Each row, then one of two labels for whether it has a hidden trait; a new part has new ones
|  10 | -37 | -16 | -14 |  53 |   7 |  -7 |  36 |   6 | -24 | -35 |  27 | -31 |  16 |   6 |  19 |  19 | -28 |  19 | -11 |  19 |  17 | -29 |  21 |
[78]
| -27 |   5 | -20 | -30 | -28 |  23 |  13 |  40 | -17 |   0 | -28 |  27 | -24 |   7 |  31 |  16 |  15 |  -7 |  34 |  12 |  -1 | -25 |  21 | -34 |
[77]
|  -9 |   6 |  -4 |   4 | -13 |  21 |  -1 |   7 | -13 | -11 |   7 |   8 |  14 |  -6 |   9 |   6 |  -8 |   8 |  12 |   3 |   4 |  -7 |   3 |  -1 |
[77]
| -46 |  23 | -20 | -34 |  -7 |  30 |   7 |  30 | -24 | -18 |  -3 |  21 | -23 | -20 |  44 |  12 |  13 | -23 |  19 |   4 |   8 | -15 |   5 | -17 |
[78]
|  -3 |  -3 |  -8 | -13 | -14 |  -1 |   7 |  19 |  -2 |   7 |  10 |  10 | -13 |   1 |   2 |   2 |   3 |   1 |  -5 | -16 |  -3 |   4 |  15 |  10 |
[77]
|   5 | -12 | -20 | -11 |  -8 |  -3 |   2 |   9 |  -9 |  -7 |  -6 |  18 | -22 |  -5 |   5 |  -1 |   3 |  -1 |  -1 |   3 |   3 |  -5 |   7 |  -3 |
[77]
| -20 |   5 | -11 |  11 |  18 |  12 |  -3 |  11 |  -3 |  11 |  -6 |  -9 |  20 |  -7 |  -1 |  -5 |  10 |  -7 |   8 |  17 |  -1 |   5 |   2 | -23 |
[77]
|  -7 |   7 |  -3 |   2 | -16 |  11 |   1 |  -3 |   6 | -14 |   0 |   1 |  -6 |   1 | -17 |  14 |  -2 |  -6 |  13 |  -1 |   7 | -12 |   3 |  14 |
[78]
| -27 |   8 | -17 |  -9 |   1 |  12 |   3 |  25 | -12 |   5 |  -9 |   2 |   0 |  -5 |  19 |   5 |   9 |  -5 |  11 |   4 |   1 |  -1 |  13 | -17 |
[77]
|  53 | -31 |   2 |  12 | -17 |  18 |  28 |  36 | -22 |  -3 |   9 |  20 |   0 |   4 |  54 |  -3 |  55 |  52 |  17 | -15 |   0 |   3 |  26 |  37 |
[78]
| -15 |  16 | -12 | -13 | -13 |  17 |   5 |   5 | -10 | -12 |   2 |   6 |   0 | -14 |  20 |   0 |   4 | -14 |   8 |  10 |   1 |  -4 |  -1 | -12 |
[77]

New part:
|  6 | -9 |  2 |  5 |  1 | -5 | -2 | -4 |  0 |  2 |  3 |  1 |  0 | -4 | -3 | -1 |  8 |  7 | 26 | 23 | 26 | 11 |
(36)
|  3 | -1 | -4 |  9 | 13 | 23 | 38 | 31 | 13 | 10 |  1 |  0 | -1 |  1 | -4 | -1 |  3 | -3 |  1 |  3 | -2 | -1 |
(36)
| 23 | 63 |  9 |  9 |  8 |  0 | -1 | -5 | -2 |  5 |  0 |  2 | -1 |  1 | -5 | -2 | 11 | -1 | -1 | -2 | -3 |  9 |
(36)
|   1 | -13 |   0 |   4 |   4 |  -4 |  -1 |  -6 |  -1 |   4 |  -1 |   0 |   2 |   4 |  18 |  21 |  34 |   6 |   8 |   2 |  -7 |   0 |
(33)
|   9 |  10 |  14 |  41 |  28 |   5 |   4 | -10 |  -2 |   8 |  -1 |  -2 |   2 |   1 |  -6 |  -7 |  10 |  -1 |   5 |   1 |  -9 |   1 |
(36)
|  1 | 15 | -1 |  3 |  2 |  7 | 18 | 27 | 23 | 28 | 11 |  3 |  5 |  1 | -4 |  1 |  3 |  1 | -1 |  0 | -3 |  0 |
(33)
|  14 |  30 |   9 |  36 |  27 |  -3 |  -4 | -12 |  -2 |  13 |  -1 |   1 |   0 |   4 |  -7 |  -9 |  14 |  -9 |   7 |   2 | -15 |   2 |
(36)
|   4 |  -6 | -16 |  -3 |   8 | -10 |  -4 | -14 |  -1 |  14 |  -1 |   6 |  14 |  17 |  11 |  13 |  38 |  -1 |   8 |   5 | -21 |  -1 |
(33)
|  3 | 11 | -8 |  2 | -1 | -1 |  0 | 10 | -6 |  0 |  5 |  8 | 23 | 25 | 21 | 15 |  8 | -1 |  2 |  2 |  0 |  0 |
(33)
|   3 |  -4 |  -9 |   3 |   7 |  -9 |  -3 | -11 |  -6 |  13 |   4 |  21 |  31 |  24 |   9 |  -3 |  16 |  -7 |   0 |   3 | -16 |   0 |
(33)
|   5 |   0 |  -6 |  -3 |   5 |  -5 |  -5 |  -6 |   8 |  31 |  20 |  25 |  19 |   5 | -10 |  -4 |  18 |  -3 |   7 |   5 | -14 |   0 |
(33)
|   1 |   1 |  -7 |  -4 |   2 |  -5 |   0 | -10 |  -1 |   4 |  -1 |   2 |   0 |  -5 |  -3 |   5 |  38 |  17 |  29 |  13 |  -5 |   1 |
(33)
|  1 |  1 | -7 | -4 |  2 | -3 | -1 | -5 |  4 | 24 | 18 | 28 | 22 |  9 |  4 | -3 |  9 | -1 |  4 |  4 | -4 |  1 |
(33)
|  5 |  7 | -2 | -7 |  1 | -2 | -4 | -2 |  4 | 12 | 18 | 18 | 35 | 16 | -3 |  4 | 18 |  2 |  8 |  8 | -7 |  2 |
(33)

Next part:
|   3 |   2 |   4 |   2 |   8 |   5 |  -1 |   1 |  -8 |   8 |  -2 |   7 |   3 |  -6 |   6 |   2 | -12 |   7 |   2 |  13 |
N
|   3 |   1 |   5 |   1 |  -1 | -21 |  -5 |   0 |   2 |   1 |  -1 |  -1 |   7 |  -2 |  -2 |  -7 |   3 |  11 | -28 |  17 |
U
|  -6 |  -2 |   5 |  -3 |  18 |  12 |  -7 |   4 |  -2 |  10 | -13 |  29 |  13 |   3 |  12 |  18 | -19 |  16 |   6 |  10 |
N
|  -4 |  40 |  13 |  -9 | -15 | -14 |   7 |  -8 |  -2 |  14 |  -4 |   0 |  -3 | -16 |  26 | -22 |  32 |  13 | -34 |   6 |
U
|  -6 |  26 |  19 |  -3 |  -3 |   5 |   9 |   1 | -14 |  20 |  -9 |  10 |   4 |  -9 |  24 |   8 |  22 |  12 | -18 |   3 |
U
|   3 |   3 |  -2 |   3 |  19 | -13 |   7 |  13 | -20 |  20 | -23 |   7 | -13 |  -4 |  -7 | -12 |  50 |  35 |   5 |   4 |
U
|   3 |   6 |  10 |  -1 |   2 |   5 |  -5 | -19 |  -8 |   6 |   7 |   3 |  11 | -15 |  10 |   1 |  14 |   3 |   0 |  12 |
N
|  11 |   0 | -10 |   1 |  33 | -13 |  -4 |   5 |   2 | -11 | -25 |  14 |  14 |  -2 |   3 |   5 |  18 |  35 |   8 |  14 |
U
|   9 |   2 |  -2 |   2 |  -5 |   1 |   5 | -16 | -14 |   1 |   2 |  -2 |  17 |  -8 |   9 |   8 |  11 |  13 |   6 |  13 |
N
|   4 |   6 |   5 |   0 |   9 |   7 |  -1 | -26 | -16 |   7 |   8 |   1 |  12 | -15 |   1 |   4 |  23 |   8 |  16 |   9 |
U
|   4 |  20 |   3 |   5 | -16 | -11 |  11 | -24 | -27 |  24 |  19 | -12 |   3 | -26 |   3 | -16 |  11 |  12 |  -1 |  27 |
N
|  21 |   5 | -19 |  10 |   2 |   5 |  11 |   9 | -11 |  -1 | -17 |  12 |  19 |  19 |  32 |   2 |   6 |  -1 |  21 |  17 |
U
|  19 |   7 | -18 |   9 |   1 | -37 |   3 |   8 |  -9 | -10 | -19 |  -9 |  22 |  12 |  -1 | -11 |  46 |  16 | -25 |   2 |
U
|   7 | -21 |   8 |  -6 |  30 |  -9 | -10 | -24 | -23 |  -9 |  -7 |  -9 |  15 | -30 | -33 |  20 |  63 |  35 |  -2 |  -7 |
U
|   4 |  -1 |   0 |   3 |  -9 | -16 |  -5 |   4 |   0 |   4 |  -1 |   4 |   1 |   5 |  11 | -19 | -15 |  -2 | -21 |  19 |
N
|   3 |   8 | -15 |   5 | -17 | -14 |  11 |  11 |   0 |  28 |   7 |  12 | -21 |  12 |  10 | -50 | -59 |   1 |  14 |  38 |
N
|  -1 | -17 |  26 |   1 |  13 |  -2 |   0 |   4 | -11 |   3 | -14 |  -8 |  16 | -17 | -15 |  38 |  49 |  24 | -29 |   2 |
U
|  -5 |  10 |   2 |  -4 |   3 | -23 |  -3 |   9 |   0 |   6 |  -6 |  12 |  -3 |   8 |   1 |  -1 | -13 |  18 | -26 |   6 |
U
|   4 |  34 |  -2 |  18 |  14 |  -8 | -18 |   3 |  -6 |  14 |  -1 |  17 |  13 |   9 |  17 | -21 | -22 |   3 |   3 |  12 |
N
